Below is a small trained network, with its code and all its weights. Each question gives an input and a class and asks what happens when units are switched off, that is, made to give their printed mean instead of their output.

import numpy as np


def w(rows, s, z=0):
    codes = np.array(rows[::2]) - 128.0
    scale = np.full(codes.shape[1], s)
    scale[-1] = z or s
    return codes * scale


def norm(h):
    return h / np.sqrt((h * h).mean(-1, keepdims=True) + 1e-5)


def f(y):
    return np.maximum(y, 0)


def log_softmax(a):
    a = a - a.max(-1, keepdims=True)
    return a - np.log(np.exp(a).sum(-1, keepdims=True))


def net(x, mask):
    res = np.array(x, float).reshape(1, 2) / 4 @ E
    u = 0
    for l in range(4):
        y = f(norm(res) @ A[l][:, :-1].T + A[l][:, -1])
        res = res + np.where(mask[u : u + 5], y, B[l][:, -1]) @ B[l][:, :-1]
        u += 5
    return log_softmax(norm(res)[-1] @ U[:, :-1].T + U[:, -1])


A, B = {}, {}
E = w([
[81,166,121,205,225,2],'x0',
[225,24,176,236,103,159],'x1',
],0.007)
A[0] = w([
[147,39,130,48,71,118,102],'0.n0',
[147,165,64,51,158,165,46],'0.n1',
[92,54,99,52,149,128,76],'0.n2',
[92,128,40,78,114,156,3],'0.n3',
[254,86,234,86,108,145,117],'0.n4',
],0.0068,0.0026)
B[0] = w([
[173,106,91,249,207,3,219],'0.n0',
[79,216,140,92,87,177,203],'0.n1',
[177,121,121,65,147,193,164],'0.n2',
[227,217,186,146,136,216,184],'0.n3',
[57,141,88,207,18,78,255],'0.n4',
],0.0051,0.0043)
A[1] = w([
[115,69,141,114,77,209,147],'1.n0',
[139,255,124,36,121,191,40],'1.n1',
[46,96,202,139,128,97,254],'1.n2',
[213,109,123,119,137,67,7],'1.n3',
[167,43,160,110,89,190,54],'1.n4',
],0.0081,0.00092)
B[1] = w([
[66,199,18,147,162,9,181],'1.n0',
[2,185,213,42,143,182,254],'1.n1',
[108,111,49,64,167,216,177],'1.n2',
[118,145,119,80,103,215,154],'1.n3',
[71,244,92,158,59,47,174],'1.n4',
],0.0076,0.0071)
A[2] = w([
[178,128,85,96,60,58,85],'2.n0',
[110,190,53,141,185,131,222],'2.n1',
[105,162,97,131,121,59,85],'2.n2',
[160,2,158,182,117,185,234],'2.n3',
[233,15,158,142,133,129,254],'2.n4',
],0.0093,0.00069)
B[2] = w([
[110,200,240,160,23,46,177],'2.n0',
[179,64,134,174,115,157,254],'2.n1',
[206,53,169,173,67,186,209],'2.n2',
[250,228,104,58,171,65,182],'2.n3',
[220,128,103,2,133,100,160],'2.n4',
],0.0082,0.0069)
A[3] = w([
[118,128,118,179,51,87,36],'3.n0',
[88,84,140,179,211,145,154],'3.n1',
[128,125,29,254,98,133,254],'3.n2',
[45,115,93,48,148,141,132],'3.n3',
[120,126,150,174,65,88,37],'3.n4',
],0.01,0.0024)
B[3] = w([
[143,166,236,113,24,91,200],'3.n0',
[123,2,94,151,131,109,179],'3.n1',
[31,174,193,174,157,55,255],'3.n2',
[188,97,64,93,100,160,219],'3.n3',
[129,228,182,100,118,83,190],'3.n4',
],0.0091,0.0079)
U = w([
[68,44,130,233,198,85,174],'0',
[63,202,115,46,130,219,204],'1',
[121,213,211,176,71,64,191],'2',
[152,114,141,168,133,188,3],'3',
[251,154,95,116,190,91,184],'4',
[142,152,143,187,166,192,23],'5',
[117,16,19,87,173,167,81],'6',
],0.014,0.006)

Each question gives the input, the list of numbers given to net, and the class t.
The units are the neurons (one row each of A and B). Each row of codes is followed by its name. A weight is (code - 128) times the scale printed after its matrix; where a second scale follows, it is the last column's (A, B and U).
mask holds one flag per neuron, layer by layer. A switched-off neuron (its flag False) gives its mean, the last column of its row in B, instead of its output. The means were averaged over made-up inputs and are rounded, as every weight is.
A unit's drop is (log p(t) with every unit on - log p(t) with that unit switched off) / (log p(t) with every unit on - log p(t) with every unit switched off).
most important unit: the unit with the biggest drop
top k neurons: the k neurons with the biggest drops, biggest first
k most important neurons of layer l: the k neurons of layer l with the biggest drops, biggest first
drop when u is switched off: that unit's drop, to one decimal
input [2,-1], class 0: most important unit	1.n1
input [6,-5], class 0: top 4 neurons	(1.n1; 2.n1; 0.n1; 2.n2)
input [1,0], class 0: top 2 neurons	(1.n1; 0.n1)
input [4,-6], class 1: top 4 neurons	(0.n0; 1.n1; 0.n4; 1.n0)
input [1,-1], class 6: top 3 neurons	(0.n4; 0.n0; 0.n3)
input [4,3], class 4: top 2 neurons	(1.n0; 1.n4)
input [5,-7], class 6: 3 most important neurons of layer 2	(2.n0; 2.n3; 2.n1)
input [4,-7], class 1: top 2 neurons	(0.n0; 1.n1)
input [2,5], class 4: 2 most important neurons of layer 2	(2.n3; 2.n4)
input [6,-8], class 6: drop when 3.n0 is switched off	0.1
input [5,-6], class 6: drop when 0.n0 is switched off	0.1
input [4,-4], class 6: drop when 0.n4 is switched off	0.7
